Below is a small trained network, with its code and all its weights. Each question gives an input and a class and asks what happens when units are switched off, that is, made to give their printed mean instead of their output.

import numpy as np


def w(rows, s, z=0):
    codes = np.array(rows[::2]) - 128.0
    scale = np.full(codes.shape[1], s)
    scale[-1] = z or s
    return codes * scale


def f(y):
    return np.maximum(y, 0)


def log_softmax(a):
    a = a - a.max(-1, keepdims=True)
    return a - np.log(np.exp(a).sum(-1, keepdims=True))


def net(x, mask):
    res = np.array(x, float).reshape(1, 4) / 4 @ E
    y = f(res @ A[0][:, :-1].T + A[0][:, -1])
    res = res + np.where(mask, y, B[0][:, -1]) @ B[0][:, :-1]
    return log_softmax(res[-1] @ U[:, :-1].T + U[:, -1])


A, B = {}, {}
E = w([
[133,123,135,239,214,20,123,48,92],'x0',
[126,125,128,177,253,217,122,195,179],'x1',
[141,136,151,234,42,78,114,204,227],'x2',
[127,124,132,93,161,41,125,253,30],'x3',
],0.0045)
A[0] = w([
[133,127,130,211,56,95,124,199,191,102],'N0',
[139,126,130,187,185,59,129,75,115,102],'N1',
[126,127,125,110,148,81,122,209,89,114],'N2',
[131,123,134,174,255,208,123,207,169,77],'N3',
[129,127,124,202,195,62,133,78,116,80],'N4',
[123,134,122,105,147,75,122,216,78,99],'N5',
[127,127,132,172,102,120,123,167,164,90],'N6',
[137,126,136,85,99,156,136,158,135,87],'N7',
[121,129,128,111,142,87,132,208,87,98],'N8',
[131,135,137,141,159,151,123,143,139,210],'N9',
[122,125,126,111,139,106,127,167,99,89],'N10',
[132,129,120,30,59,223,132,210,159,90],'N11',
[127,126,123,25,215,189,128,46,47,88],'N12',
[128,128,131,180,88,116,124,165,170,84],'N13',
[119,130,120,163,97,210,124,1,209,80],'N14',
[127,132,125,134,127,122,135,126,132,254],'N15',
[132,123,135,77,7,41,124,65,81,85],'N16',
],0.014,0.0075)
B[0] = w([
[122,147,124,93,143,32,144,203,157,232],'N0',
[67,136,153,148,182,152,84,137,76,204],'N1',
[193,111,172,128,136,154,137,107,141,201],'N2',
[94,201,34,162,104,167,175,46,198,230],'N3',
[60,152,167,164,204,147,93,126,86,201],'N4',
[201,118,181,136,146,150,142,98,147,205],'N5',
[118,145,141,129,150,79,140,157,162,169],'N6',
[95,141,136,153,168,136,110,122,111,164],'N7',
[187,121,173,131,147,148,145,100,141,192],'N8',
[128,80,90,92,37,140,114,127,83,201],'N9',
[160,136,163,131,143,134,139,114,147,156],'N10',
[43,135,162,177,210,146,73,117,51,254],'N11',
[123,148,137,108,130,5,147,227,189,233],'N12',
[117,154,140,120,155,74,144,167,161,177],'N13',
[251,118,218,138,170,167,157,87,147,241],'N14',
[130,21,97,62,26,141,91,162,51,236],'N15',
[91,175,24,155,89,181,163,70,184,247],'N16',
],0.024,0.0088)
U = w([
[58,135,155,171,188,144,44,135,37,109],'0',
[130,142,130,77,124,27,147,226,172,99],'1',
[254,89,200,120,137,171,152,84,137,99],'2',
[98,171,27,147,71,173,162,69,166,102],'3',
[131,29,92,46,26,138,74,153,44,252],'4',
],0.0084,0.003)

Each question gives the input, the list of numbers given to net, and the class t.
The units are the neurons (one row each of A and B). Each row of codes is followed by its name. A weight is (code - 128) times the scale printed after its matrix; where a second scale follows, it is the last column's (A, B and U).
mask holds one flag per neuron, in row order. A switched-off neuron (its flag False) gives its mean, the last column of its row in B, instead of its output. The means were averaged over made-up inputs and are rounded, as every weight is.
A unit's drop is (log p(t) with every unit on - log p(t) with that unit switched off) / (log p(t) with every unit on - log p(t) with every unit switched off).
The circuit of an input: a set's keep is (log p(t) with only the set's units on - log p(t) with every unit switched off) / (log p(t) with every unit on - log p(t) with every unit switched off). Starting from the 12 units with the biggest drops (on a tie, the unit counted first), units are removed one at a time, each time the one whose removal leaves the highest keep (on an exact tie, the one counted first), for as long as the keep stays at least 0.8.
circuit, biggest first: the units of the circuit, biggest drop first
most important unit: the unit with the biggest drop
k most important neurons: the k neurons with the biggest drops, biggest first
drop of u: that unit's drop, to one decimal
input [-4,1,-8,8], class 1: circuit, biggest first	(N12)
input [5,7,-3,8], class 2: 3 most important neurons	(N5, N16, N2)
input [4,8,-4,-7], class 3: 3 most important neurons	(N3, N5, N2)
input [1,-4,-4,-2], class 1: 2 most important neurons	(N12, N3)
input [-1,8,7,-2], class 3: 2 most important neurons	(N3, N12)
input [0,-7,-6,-3], class 3: 3 most important neurons	(N16, N0, N13)
input [-5,8,-8,8], class 1: 2 most important neurons	(N12, N14)
input [3,8,-8,-3], class 1: 2 most important neurons	(N12, N16)
input [4,5,4,-6], class 2: 3 most important neurons	(N14, N16, N11)
input [4,3,6,6], class 1: 4 most important neurons	(N0, N14, N11, N13)
input [-8,-3,-8,-4], class 0: 2 most important neurons	(N11, N0)
input [-6,4,1,-1], class 0: drop of N16	0.2
input [-5,3,2,7], class 2: drop of N5	0.4
input [-3,1,1,-1], class 4: most important unit	N4
input [1,-2,-2,2], class 4: drop of N14	0.4
